Below is a small trained network, with its code and all its weights. Each question gives an input and a class and asks what happens when units are switched off, that is, made to give their printed mean instead of their output.

import numpy as np


def w(rows, s, z=0):
    codes = np.array(rows[::2]) - 128.0
    scale = np.full(codes.shape[1], s)
    scale[-1] = z or s
    return codes * scale


def norm(h):
    return h / np.sqrt((h * h).mean(-1, keepdims=True) + 1e-5)


def f(y):
    return y / 2 * (1 + np.tanh(0.7978845608 * (y + 0.044715 * y**3)))


def log_softmax(a):
    a = a - a.max(-1, keepdims=True)
    return a - np.log(np.exp(a).sum(-1, keepdims=True))


def net(x, mask):
    res = np.array(x, float).reshape(1, 2) / 4 @ E
    u = 0
    for l in range(2):
        y = f(norm(res) @ A[l][:, :-1].T + A[l][:, -1])
        res = res + np.where(mask[u : u + 15], y, B[l][:, -1]) @ B[l][:, :-1]
        u += 15
    return log_softmax(norm(res)[-1] @ U[:, :-1].T + U[:, -1])


A, B = {}, {}
E = w([
[43,162,251,59,147,75,177],'x0',
[8,253,84,212,92,150,105],'x1',
],0.0031)
A[0] = w([
[178,161,148,129,25,112,167,110],'0.n1',
[107,102,41,117,126,2,187,75],'0.n2',
[157,152,124,108,111,133,170,2],'0.n3',
[102,99,124,137,97,58,149,18],'0.n4',
[138,127,87,126,120,101,127,38],'0.n5',
[202,184,201,156,105,218,123,60],'0.n6',
[124,132,138,117,151,160,104,124],'0.n7',
[108,112,95,144,84,43,132,84],'0.n8',
[154,165,116,104,117,126,149,122],'0.n9',
[102,141,119,137,133,135,128,47],'0.n10',
[143,139,124,124,142,184,115,47],'0.n11',
[165,175,92,114,101,120,239,103],'0.n12',
[136,98,150,134,128,116,112,47],'0.n13',
[168,189,158,115,124,137,161,44],'0.n14',
[131,153,178,118,156,191,125,37],'0.n15',
],0.0089,0.0039)
B[0] = w([
[126,128,124,123,143,134,128,99],'0.n1',
[121,138,131,121,129,165,117,63],'0.n2',
[52,153,150,128,209,250,24,2],'0.n3',
[86,52,62,180,115,82,82,37],'0.n4',
[34,81,116,127,184,66,153,69],'0.n5',
[76,100,118,106,134,101,120,57],'0.n6',
[127,129,128,127,128,124,125,121],'0.n7',
[151,123,159,140,154,146,108,71],'0.n8',
[126,126,128,129,130,130,131,118],'0.n9',
[197,76,224,106,171,245,83,81],'0.n10',
[49,85,118,123,138,80,147,75],'0.n11',
[132,133,126,124,137,122,112,86],'0.n12',
[110,186,190,185,156,254,80,89],'0.n13',
[90,63,91,168,99,99,101,58],'0.n14',
[93,64,80,180,126,66,84,54],'0.n15',
],0.008,0.0011)
A[1] = w([
[55,149,87,45,201,166,185,139],'1.n1',
[138,12,168,100,184,171,73,91],'1.n2',
[115,128,126,141,127,142,134,2],'1.n3',
[107,165,115,124,135,142,109,73],'1.n4',
[96,140,107,146,125,115,132,80],'1.n5',
[116,49,29,180,150,152,79,35],'1.n6',
[15,88,191,103,167,89,100,22],'1.n7',
[50,170,119,190,133,172,72,26],'1.n8',
[127,138,127,129,138,123,142,118],'1.n9',
[145,120,92,140,140,137,110,60],'1.n10',
[130,136,152,149,139,133,120,92],'1.n11',
[136,148,115,102,128,138,129,134],'1.n12',
[136,121,93,138,137,143,118,61],'1.n13',
[89,157,135,157,133,171,103,25],'1.n14',
[166,126,131,142,83,115,98,114],'1.n15',
],0.011,0.0018)
B[1] = w([
[89,141,132,170,171,147,110,105],'1.n1',
[207,128,145,84,195,213,131,220],'1.n2',
[189,124,192,98,159,80,224,70],'1.n3',
[187,65,126,88,166,123,136,132],'1.n4',
[169,87,147,97,155,152,116,133],'1.n5',
[43,137,132,150,30,24,129,252],'1.n6',
[74,132,105,152,10,32,123,211],'1.n7',
[207,103,130,88,200,199,131,242],'1.n8',
[136,66,120,151,113,138,124,156],'1.n9',
[84,146,188,110,91,83,132,154],'1.n10',
[145,77,67,92,136,86,157,99],'1.n11',
[105,83,158,115,176,109,106,206],'1.n12',
[103,159,174,112,75,89,144,139],'1.n13',
[187,128,169,93,150,173,131,157],'1.n14',
[94,118,137,136,180,142,128,246],'1.n15',
],0.012,0.002)
U = w([
[249,112,171,54,184,201,145,218],'0',
[74,144,148,127,3,19,138,160],'1',
[47,145,77,221,215,171,108,1],'2',
],0.011,0.00092)

Each question gives the input, the list of numbers given to net, and the class t.
The units are the neurons (one row each of A and B). Each row of codes is followed by its name. A weight is (code - 128) times the scale printed after its matrix; where a second scale follows, it is the last column's (A, B and U).
mask holds one flag per neuron, layer by layer. A switched-off neuron (its flag False) gives its mean, the last column of its row in B, instead of its output. The means were averaged over made-up inputs and are rounded, as every weight is.
A unit's drop is (log p(t) with every unit on - log p(t) with that unit switched off) / (log p(t) with every unit on - log p(t) with every unit switched off).
The circuit of an input: a set's keep is (log p(t) with only the set's units on - log p(t) with every unit switched off) / (log p(t) with every unit on - log p(t) with every unit switched off). Starting from the 12 units with the biggest drops (on a tie, the unit counted first), units are removed one at a time, each time the one whose removal leaves the highest keep (on an exact tie, the one counted first), for as long as the keep stays at least 0.8.
units of the circuit, in order: the units of the circuit, biggest drop first
unit that matters most: the unit with the biggest drop
top k neurons: the k neurons with the biggest drops, biggest first
top k neurons in layer l: the k neurons of layer l with the biggest drops, biggest first
drop when u is switched off: that unit's drop, to one decimal
input [8,-7], class 1: units of the circuit, in order => 1.n7
input [-1,-3], class 2: top 2 neurons in layer 1 => 1.n6, 1.n2
input [3,0], class 2: top 4 neurons => 0.n5, 0.n11, 1.n6, 1.n7
input [-8,-7], class 1: top 2 neurons => 1.n6, 0.n10
input [-3,-2], class 2: top 2 neurons in layer 0 => 0.n15, 0.n4
input [-8,7], class 1: top 2 neurons => 1.n6, 0.n13
input [7,-6], class 1: top 2 neurons => 1.n7, 0.n10
input [-2,2], class 2: top 3 neurons in layer 1 => 1.n6, 1.n7, 1.n8
input [-3,-1], class 2: top 2 neurons => 1.n6, 0.n15
input [-1,0], class 2: drop when 1.n1 is switched off => 0.1
input [-2,1], class 2: drop when 1.n6 is switched off => 0.1
input [0,-1], class 2: drop when 1.n7 is switched off => 0.2
input [-8,8], class 0: top 2 neurons in layer 1 => 1.n8, 1.n14
input [-1,3], class 2: unit that matters most => 0.n13
